Here is a tiny trained network, its code and every weight. The questions are about switching its units off for an input and a class, where a switched-off unit gives its printed mean instead of its output.

import numpy as np


def w(rows, s, z=0):
    codes = np.array(rows[::2]) - 128.0
    scale = np.full(codes.shape[1], s)
    scale[-1] = z or s
    return codes * scale


def f(y):
    return y / 2 * (1 + np.tanh(0.7978845608 * (y + 0.044715 * y**3)))


def log_softmax(a):
    a = a - a.max(-1, keepdims=True)
    return a - np.log(np.exp(a).sum(-1, keepdims=True))


def net(x, mask):
    res = np.array(x, float).reshape(1, 8) / 4 @ E
    y = f(res @ A[0][:, :-1].T + A[0][:, -1])
    res = res + np.where(mask, y, B[0][:, -1]) @ B[0][:, :-1]
    return log_softmax(res[-1] @ U[:, :-1].T + U[:, -1])


A, B = {}, {}
E = w([
[132,130,131,125,138,132,136,123],'x0',
[227,51,66,44,205,89,66,166],'x1',
[120,121,136,119,139,121,149,112],'x2',
[147,128,153,143,142,133,117,118],'x3',
[120,123,153,116,131,113,122,131],'x4',
[121,110,128,134,144,121,136,129],'x5',
[29,40,144,73,184,254,107,160],'x6',
[118,121,141,129,129,114,134,132],'x7',
],0.0068)
A[0] = w([
[188,180,141,158,98,38,165,157,25],'n1',
[52,94,117,119,174,214,126,164,26],'n2',
[78,173,155,148,102,146,137,96,40],'n3',
[175,82,100,75,157,95,67,123,120],'n4',
[182,190,67,210,85,59,189,109,74],'n5',
[79,142,164,191,79,148,164,125,61],'n6',
[117,73,131,108,112,253,159,182,62],'n7',
[92,171,181,148,81,175,184,86,63],'n8',
[195,71,83,51,166,126,91,126,3],'n9',
],0.0065,0.0053)
B[0] = w([
[90,73,155,54,191,106,31,60,185],'n1',
[73,108,97,52,134,92,32,52,222],'n2',
[214,119,42,192,229,36,128,142,148],'n3',
[130,164,94,163,135,118,200,151,228],'n4',
[91,90,169,74,111,138,56,55,253],'n5',
[165,160,64,156,255,67,167,163,192],'n6',
[110,82,150,85,142,56,58,49,227],'n7',
[176,208,55,124,236,31,155,202,210],'n8',
[176,204,70,191,198,98,157,141,184],'n9',
],0.0075,0.0032)
U = w([
[121,83,142,56,154,93,23,1,9],'0',
[178,163,40,195,231,78,221,241,21],'1',
[140,101,150,154,84,150,159,160,254],'2',
[162,124,150,124,79,178,165,148,221],'3',
],0.0064,0.0076)

Each question gives the input, the list of numbers given to net, and the class t.
The units are the neurons (one row each of A and B). Each row of codes is followed by its name. A weight is (code - 128) times the scale printed after its matrix; where a second scale follows, it is the last column's (A, B and U).
mask holds one flag per neuron, in row order. A switched-off neuron (its flag False) gives its mean, the last column of its row in B, instead of its output. The means were averaged over made-up inputs and are rounded, as every weight is.
A unit's drop is (log p(t) with every unit on - log p(t) with that unit switched off) / (log p(t) with every unit on - log p(t) with every unit switched off).
The circuit of an input: a set's keep is (log p(t) with only the set's units on - log p(t) with every unit switched off) / (log p(t) with every unit on - log p(t) with every unit switched off). Starting from all 9 units, units are removed one at a time, each time the one whose removal leaves the highest keep (on an exact tie, the one counted first), for as long as the keep stays at least 0.8.
units of the circuit, in order: the units of the circuit, biggest drop first
most important unit: the unit with the biggest drop
top k neurons: the k neurons with the biggest drops, biggest first
drop when u is switched off: that unit's drop, to one decimal
input [5,6,-8,8,-3,-4,0,-6], class 1: units of the circuit, in order : [n9 n4]
input [-1,6,8,1,6,-4,3,8], class 1: units of the circuit, in order : [n9 n4]
input [3,-3,8,-2,-5,1,6,-1], class 0: most important unit : n2
input [6,-1,-5,-6,-6,-5,6,-4], class 0: units of the circuit, in order : [n7 n2]
input [6,-8,-4,4,-6,-3,-5,7], class 1: top 3 neurons : [n8 n6 n3]
input [0,2,2,2,-2,-5,-8,2], class 0: top 2 neurons : [n1 n5]
input [-5,6,-2,4,-1,-1,5,-1], class 1: top 4 neurons : [n9 n4 n5 n1]
input [-2,-8,3,7,4,0,3,-5], class 1: units of the circuit, in order : [n8 n6]
input [4,-4,-6,8,6,5,6,8], class 0: top 3 neurons : [n2 n7 n4]
input [0,-6,4,5,2,-3,-1,-5], class 1: top 2 neurons : [n8 n6]
input [-3,8,-4,-4,-7,1,5,3], class 1: drop when n4 is switched off : 0.4
input [8,8,0,-5,8,4,1,-5], class 1: drop when n9 is switched off : 0.2
input [6,5,2,-5,-7,-4,-8,-5], class 0: drop when n1 is switched off : 0.4
input [6,3,-4,-4,5,0,-7,1], class 0: units of the circuit, in order : [n1]
